The symbols move the units like this.
state | γ ε ρ
Dif | Ler Gar Dok
Rov | Dag Sig Ner
Zud | Dif Sig Tet
Bul | Lis Pog Ror
Ber | Fad Ber Fes
Zon | Duz Tal Lef
Zup | Gol Fid Ziv
Fiv | Bot Pof Mes
Nem | Lup Dip Dud
Rof | Gub Geb Bar
Fid | Rov Dov Tet
Mib | Vus Tet Bon
Bop | Vep Bez Vil
Kog | Fuv Zok Fiv
Mor | Geb Lef Rof
Gar | Duv Gug Ler
Nuz | Fiv Pez Fid
Vur | Zup Gol Zes
Kef | Ziv Ner Raf
Lin | Kas Loz Nat
Pez | Vil Nez Dov
Bez | Raf Ped Ger
Kar | Ped Rur Bez
Fol | Rav Toz Ras
Fir | Lef Rus Mor
Lef | Kas Duz Zon
Mab | Pof Nuz Zup
Rup | Mab Fad Vur
Div | Zes Kog Lef
Gug | Tov Tun Vep
Lan | Puv Dud Gos
Ped | Rel Zar Tal
Lis | Nas Duz Loz
Fes | Vep Fad Rav
Puv | Fiv Tel Dud
Rem | Vil Tov Sig
Bal | Kar Gom Bim
Ger | Zug Raf Gug
Vom | Nas Nas Ror
Ner | Dag Zud Mib
Bim | Bez Dok Bop
Rel | Gom Raf Baz
Vol | Bam Nuz Fol
Gol | Rup Rov Mes
Bam | Bul Nat Rus
Bon | Nez Mes Fuv
Ras | Dip Rav Nem
Pof | Lis Gol Bot
Fad | Bon Mib Ziv
Zok | Fiv Zes Fuv
Zes | Fuv Zup Fiv
Zoz | Tal Ras Loz
Tel | Rov Vur Zok
Lig | Zuv Buf Tal
Gub | Nas Rus Raf
Vus | Tet Fid Nez
Dag | Fid Kog Fuv
Dok | Zug Ler Vep
Ror | Leg Zev Rur
Mes | Vur Rup Tel
Buf | Puv Bot Lis
Zug | Vep Zif Mib
Zar | Gos Bar Rel
Vep | Ner Zug Kef
Tal | Lin Toz Duz
Dov | Fes Fol Rov
Tet | Dok Dif Vus
Gom | Rur Ror Kar
Zev | Rof Mor Leg
Nat | Baz Kas Ror
Rur | Zar Leg Ped
Fuv | Buf Fiv Lig
Bot | Fol Mes Puv
Gos | Ror Vom Vom
Vil | Gug Ger Vom
Tun | Bim Bal Tov
Tov | Bop Bim Rem
Pog | Ras Fol Zoz
Rus | Fir Bul Nas
Dip | Sud Div Lup
Rav | Div Zuv Dip
Duv | Rem Tov Pez
Ziv | Fuv Bon Dif
Dud | Duz Lis Toz
Sud | Fol Vol Pog
Baz | Tal Lan Zon
Zif | Vil Rem Ped
Leg | Bar Rof Zar
Ler | Zif Duv Zug
Duz | Lin Lin Div
Kas | Lan Div Gos
Loz | Rap Zoz Kas
Geb | Rus Bam Gub
Raf | Bal Bar Tun
Nas | Mor Fir Zev
Rap | Dud Nem Lan
Lup | Pog Sud Lis
Nez | Kef Vep Ber
Zuv | Tel Puv Div
Bar | Vom Rap Gos
Toz | Loz Lis Lin
Sig | Rup Vil Dif

The rows follow the links: the fewer symbols apart two units are, the more alike their rows tend to be.

Each row is also shifted at random along 5 hidden directions that mean nothing.

Some units, each with a row of numbers:
Zon: -6 1 1 2 -12 -12 6 -3 2 -3 -4 5 4 29 14 -3 12 -5 7 -6 -6 0 -10 -5 4 -6 -7 -6 -5 -3 -10 2 5 -16 10 -11 -5 -5 -3 -9 -11 2 -4 -3 9 -13
Lis: -5 9 7 1 2 -7 13 -2 -4 -14 -7 15 9 8 1 -4 9 8 -3 -13 7 0 -14 4 -3 1 -10 8 -1 4 0 0 4 3 2 -10 2 -6 -3 -4 -14 -9 0 -17 17 -9
Zup: -5 3 -16 -19 -3 11 -11 10 -6 8 1 -7 0 17 5 0 -2 -8 -7 3 17 -14 13 -18 15 -8 -18 6 -3 -14 11 -16 1 -33 16 6 -2 14 9 -7 -1 7 8 23 -22 18
Tel: -8 3 4 -6 7 7 -30 19 -11 -10 -14 11 -6 -7 18 2 -4 9 -11 -17 13 -8 -2 27 7 9 -20 25 0 13 20 -8 7 21 1 -16 -10 12 3 2 -6 -17 15 -13 19 2
Zev: 3 -9 9 11 9 -13 -21 7 7 -14 -20 17 -7 -22 4 13 11 20 2 -7 -1 -7 -12 37 -4 23 -9 11 3 30 5 10 -6 44 -17 -10 -6 2 -15 -3 -12 -14 23 -25 26 -19
Puv: -6 3 17 1 25 26 -3 1 -18 2 14 -2 -25 -19 1 -18 -28 2 -11 3 15 22 8 0 -7 0 17 1 20 -11 11 -3 7 2 -17 -12 7 6 1 25 9 -15 -7 -18 -15 10
Bez: 8 -14 7 14 7 14 -7 -8 3 19 23 -13 -3 -6 9 -12 -12 -33 8 10 -19 17 9 -9 6 -16 30 -31 -9 -16 -9 14 0 -6 -6 3 3 -4 3 18 10 -7 -13 9 -16 11
Lan: -1 1 13 2 9 -1 1 0 -7 -11 -4 8 -7 1 4 -8 -1 13 2 -4 6 13 -8 10 -6 6 4 1 13 8 -4 3 12 11 -8 -22 -3 -4 -2 6 -4 -9 -4 -16 11 -15
Tal: -3 6 1 -5 4 17 21 9 -8 -7 -2 3 -11 7 -18 1 -3 18 12 -4 5 7 -12 2 -6 8 14 -13 34 -5 -3 -1 6 -2 -3 -14 -10 -9 3 -4 -2 20 -10 -6 -16 -7
Bop: 8 -6 15 7 11 1 -24 -8 3 2 16 -6 -8 -24 18 -12 -12 1 4 -5 1 11 8 15 1 3 19 8 -7 13 1 4 -1 25 -20 0 -12 13 7 13 13 -15 -7 -6 13 3
Bam: -1 2 -14 -10 -8 12 -9 17 8 0 -6 8 13 13 5 12 19 -10 9 -7 -4 -22 -17 -9 12 -1 -14 -13 -4 -15 1 -9 -24 -12 9 14 -15 12 2 -27 -28 12 12 14 -21 -4
Leg: 8 -16 -7 16 1 -30 46 -41 16 7 15 1 -2 7 -37 0 6 -3 0 25 1 7 16 -24 -5 -4 5 -12 -5 4 -10 22 2 -27 6 1 30 -30 -17 11 10 12 -4 1 -14 -1
Rur: 10 -14 -12 8 0 20 14 5 4 16 -2 -5 1 7 -19 8 5 -22 18 10 -22 4 -1 -5 5 -8 19 -42 9 -18 -7 16 1 -10 11 1 2 -19 -4 4 -3 17 -3 13 -30 4
Lig: -6 7 4 -8 9 17 -16 19 -15 -9 -10 7 -9 -1 8 -2 -5 15 -1 -14 14 0 -8 17 4 6 -7 10 15 3 12 -10 8 11 -1 -18 -13 7 5 0 -6 -8 5 -10 2 -5
Sig: -2 8 -14 -13 -14 1 -3 8 4 3 0 -10 -3 7 0 7 0 13 5 -12 1 -15 3 3 6 3 -2 7 4 1 11 -12 -10 -9 8 11 -20 11 15 -17 7 22 3 11 -8 7
Fad: -2 2 -4 10 -15 13 -2 28 -5 16 -28 -10 -3 3 4 19 1 -18 1 7 -34 0 -14 15 -7 -4 6 -28 3 -19 -8 4 5 12 11 12 4 -14 -9 -3 -3 2 -1 -5 1 -1
Zes: -6 5 -4 1 1 16 11 18 -11 2 -14 3 -13 0 -12 9 -6 9 -4 -11 -1 -6 -6 15 4 7 0 -2 17 -5 20 3 0 1 10 -7 -1 -9 2 1 -1 6 7 -12 -8 5
Pog: 1 6 1 4 -1 -16 27 -22 1 -5 12 5 24 4 -9 -8 7 -16 -12 4 2 2 4 -25 -4 -14 -5 6 -20 -7 -12 5 0 -15 8 8 23 -10 -3 5 -1 -8 -8 4 9 4
Duv: 0 7 -9 -13 -10 12 -13 12 3 -2 2 -6 3 5 5 4 2 12 14 -20 3 -14 -5 7 11 6 2 5 6 3 8 -12 -16 2 5 8 -29 17 19 -21 -1 19 1 13 -9 4
Nuz: -5 3 4 -5 4 -4 -21 -1 -5 1 6 -1 4 -3 22 -6 -6 -14 -20 1 12 -4 10 -8 7 -9 -18 22 -22 -4 8 -10 1 -8 4 7 11 15 2 8 2 -23 6 6 11 13
Kar: 9 -15 -3 8 -3 -5 -8 0 5 3 -3 3 12 4 1 1 9 -11 12 -1 -10 0 3 8 8 -4 3 -7 -14 7 -6 11 7 7 8 -6 0 -9 -1 4 -1 -4 5 10 9 -1
Zok: -6 0 1 10 -1 27 -2 16 -10 22 -2 -10 -9 11 14 -3 -12 -37 -3 1 -20 4 -2 -2 11 -16 9 -25 -5 -31 9 6 0 -20 13 0 9 -5 -1 9 -3 -11 -2 -5 -18 11
Nez: 1 6 -23 -21 -25 -6 -22 23 5 -4 -26 -2 19 20 7 19 18 9 5 -2 1 -21 -4 2 5 2 -28 10 -5 3 -5 -23 6 1 18 13 -17 11 8 -27 -6 18 10 29 7 -2
Rav: -1 9 11 12 4 14 2 21 -15 -6 -16 6 10 -16 6 5 -2 -12 -8 -10 -21 6 -18 19 -8 -1 8 -9 1 -8 -2 8 3 33 -1 0 10 -10 -8 8 -9 -20 -4 -20 18 -5
Tet: -4 8 -15 -7 -28 -25 1 10 6 -8 -31 1 11 13 -1 21 16 25 3 -9 -9 -19 -10 20 -3 12 -22 19 -3 19 -2 -8 4 16 13 5 -9 -6 -3 -22 2 16 10 2 28 -10
Dag: -8 6 -2 3 -9 31 -32 47 -12 8 -35 -5 -7 0 24 18 -2 -12 -1 -15 -22 -9 -17 33 4 2 -4 -12 5 -12 15 -6 3 23 9 -1 -13 5 1 -8 -11 -7 12 -10 5 1
Vus: -2 2 -3 -13 -8 7 -30 15 0 6 -6 -12 -3 3 20 4 -4 -5 -3 13 -2 -2 0 -8 -4 -4 -8 0 -1 -8 -7 -21 6 -1 -3 13 -6 18 4 -5 4 2 -3 18 -2 3
Zar: 11 -14 -11 5 -4 -2 0 3 9 4 -9 4 12 11 -6 11 14 -10 14 3 -13 -2 -2 5 7 -1 -2 -17 -6 -1 -7 11 4 0 14 -5 -2 -15 -7 -4 -9 7 8 11 -2 -4
Kef: 2 -3 2 24 -20 -5 14 0 5 23 -13 -18 -1 11 5 9 -4 -33 1 16 -42 6 -5 2 -6 -12 17 -34 -14 -20 -14 15 7 -3 13 15 17 -23 -11 6 7 0 -12 -5 3 3
Zud: -4 4 16 2 -2 -2 -44 12 -4 -1 -11 -11 -16 -19 35 -1 -13 7 -7 2 -2 6 -3 23 -9 10 2 14 -6 12 1 -11 4 35 -20 3 -12 20 1 5 9 -21 -1 -13 25 -7
Fol: 0 9 5 8 7 22 19 14 -11 2 -5 3 10 -14 -10 3 -5 -15 -5 -4 -15 6 -13 0 -8 -5 15 -19 9 -18 -4 6 -5 12 -1 9 9 -10 -2 7 -7 -4 -8 -9 -6 5
Fuv: -8 2 9 3 8 -8 -5 -4 -7 -3 -5 3 -12 -5 9 -8 -11 7 -18 -1 9 7 9 11 -1 4 -11 22 -5 11 13 0 13 5 -2 -13 12 1 -7 16 8 -18 4 -18 18 4
Gos: 7 -13 -5 0 2 0 -12 3 6 -2 -7 8 3 8 -1 5 12 0 13 4 -1 -2 -4 5 5 5 -5 -11 3 3 -8 5 3 5 3 -10 -8 -5 -5 -5 -12 5 9 5 -5 -10

From each start, follow one symbol. Which unit do you reach?
Answer with the unit's name.
start -6 8 4 -3 8 -20 50 -32 -1 -10 17 5 -12 8 -33 -12 -6 32 -3 8 23 11 6 -21 -15 7 3 9 24 6 -4 -1 8 -25 -8 -15 13 -13 -2 4 13 20 -17 -11 -10 -8
ε
Lin
start 5 -12 1 -9 20 1 -13 -10 6 -10 10 5 -18 -23 -15 -3 -5 29 6 12 27 4 9 0 -3 19 1 9 22 18 4 -4 -7 11 -24 -5 -10 12 -1 2 2 6 10 1 -18 -8
ρ
Ror
start -5 3 0 -9 9 17 -10 9 -13 1 3 2 -2 1 10 -7 -7 -10 -12 -4 10 -1 4 -4 10 -6 -7 7 0 -12 12 -7 2 -12 5 -5 1 10 4 5 -2 -11 3 2 -6 10
ε
Mes
start -4 2 2 8 -16 -2 -11 22 -4 9 -32 -5 -3 4 16 17 2 -7 -4 -3 -24 -7 -11 27 -2 4 -10 -1 -5 1 3 2 10 19 11 3 2 -9 -7 -1 -2 -7 8 -12 22 -4
γ
Fuv
start 0 5 13 2 11 9 0 -8 -8 1 20 -2 8 1 15 -21 -8 -27 -9 9 1 19 1 -25 -5 -20 12 -11 -8 -22 -18 -5 4 -15 -8 -1 12 6 1 12 -2 -19 -19 4 -1 3
ρ
Loz
start 0 4 8 -3 0 -6 -23 -6 0 -1 8 -10 -4 -22 15 -8 -15 12 -9 0 8 2 12 4 -6 4 3 23 -9 12 4 -13 -3 16 -15 12 -3 19 7 6 16 -13 -4 1 14 4
ε
Nez
start 0 4 -7 -11 6 20 -3 11 -8 7 4 -16 -6 -10 -13 1 -16 -2 -4 23 6 7 7 -20 -13 -6 8 -12 21 -20 -8 -17 4 -7 -8 18 4 9 3 3 12 13 -11 20 -31 11
ε
Fad
start 0 6 -9 -17 -9 10 -19 12 4 0 4 -7 4 6 10 2 4 10 15 -15 4 -13 -5 1 10 4 0 4 3 1 6 -16 -14 -2 2 10 -30 20 19 -23 1 18 -1 18 -9 2
γ
Duv
start 1 7 10 -12 26 22 -29 15 -11 -16 7 5 0 -37 3 -6 -12 12 -12 -3 26 3 -1 2 -7 11 -2 20 14 4 7 -18 -9 28 -24 6 -6 28 7 7 -4 -17 6 0 -2 4
γ
Bam
start 1 13 -9 -8 -1 15 14 20 -5 -13 -12 11 19 -8 -23 12 10 12 1 -15 1 -12 -13 7 -3 6 -7 1 14 -3 3 -6 -9 13 8 7 -6 -3 5 -15 -15 11 4 4 -4 1
γ
Fol
start 11 -18 -1 2 11 -13 1 -20 7 -1 14 2 3 -2 -10 -8 1 2 3 13 11 9 17 -10 1 -1 2 4 -6 14 -8 8 11 -3 -2 -6 7 -5 -3 14 10 -2 -2 11 1 2
ε
Ror
start -5 6 -4 -9 3 10 23 -5 1 -2 9 -2 -17 8 -20 -2 -4 19 8 4 12 3 -6 -14 -6 6 7 -12 30 -9 1 -6 -8 -24 -8 -3 -7 0 3 -12 -3 26 -7 -4 -31 -5
ε
Duz
start 8 -8 2 5 4 -2 -1 -17 6 9 24 -6 0 -6 1 -10 -8 -7 7 1 -1 7 13 -7 6 -5 18 -2 -8 3 0 7 -4 -5 -5 2 -2 2 7 9 11 1 -7 9 -6 9
γ
Bim
start -4 8 -12 -13 -8 -16 44 -16 3 -11 4 6 6 30 -29 0 11 26 8 0 20 -5 -1 -22 -4 3 -10 6 17 3 -6 -3 6 -34 12 -10 -1 -14 3 -15 0 31 -8 7 -12 -7
ρ
Nat
start -7 6 5 10 -2 -3 21 0 -9 1 -6 7 4 9 2 -2 0 -12 -9 -9 -10 2 -4 3 0 -8 -3 -1 -7 -7 7 11 8 -7 14 -11 17 -18 -5 8 -4 -12 -3 -17 15 1
ρ
Div
start -4 -1 -7 -6 -12 -20 -18 -2 13 -6 -8 12 11 20 21 7 23 -2 2 -8 0 -23 -9 -2 11 3 -29 12 -21 10 2 -4 -13 -10 6 1 -11 13 -4 -25 -22 -2 17 5 12 -11
γ
Lef
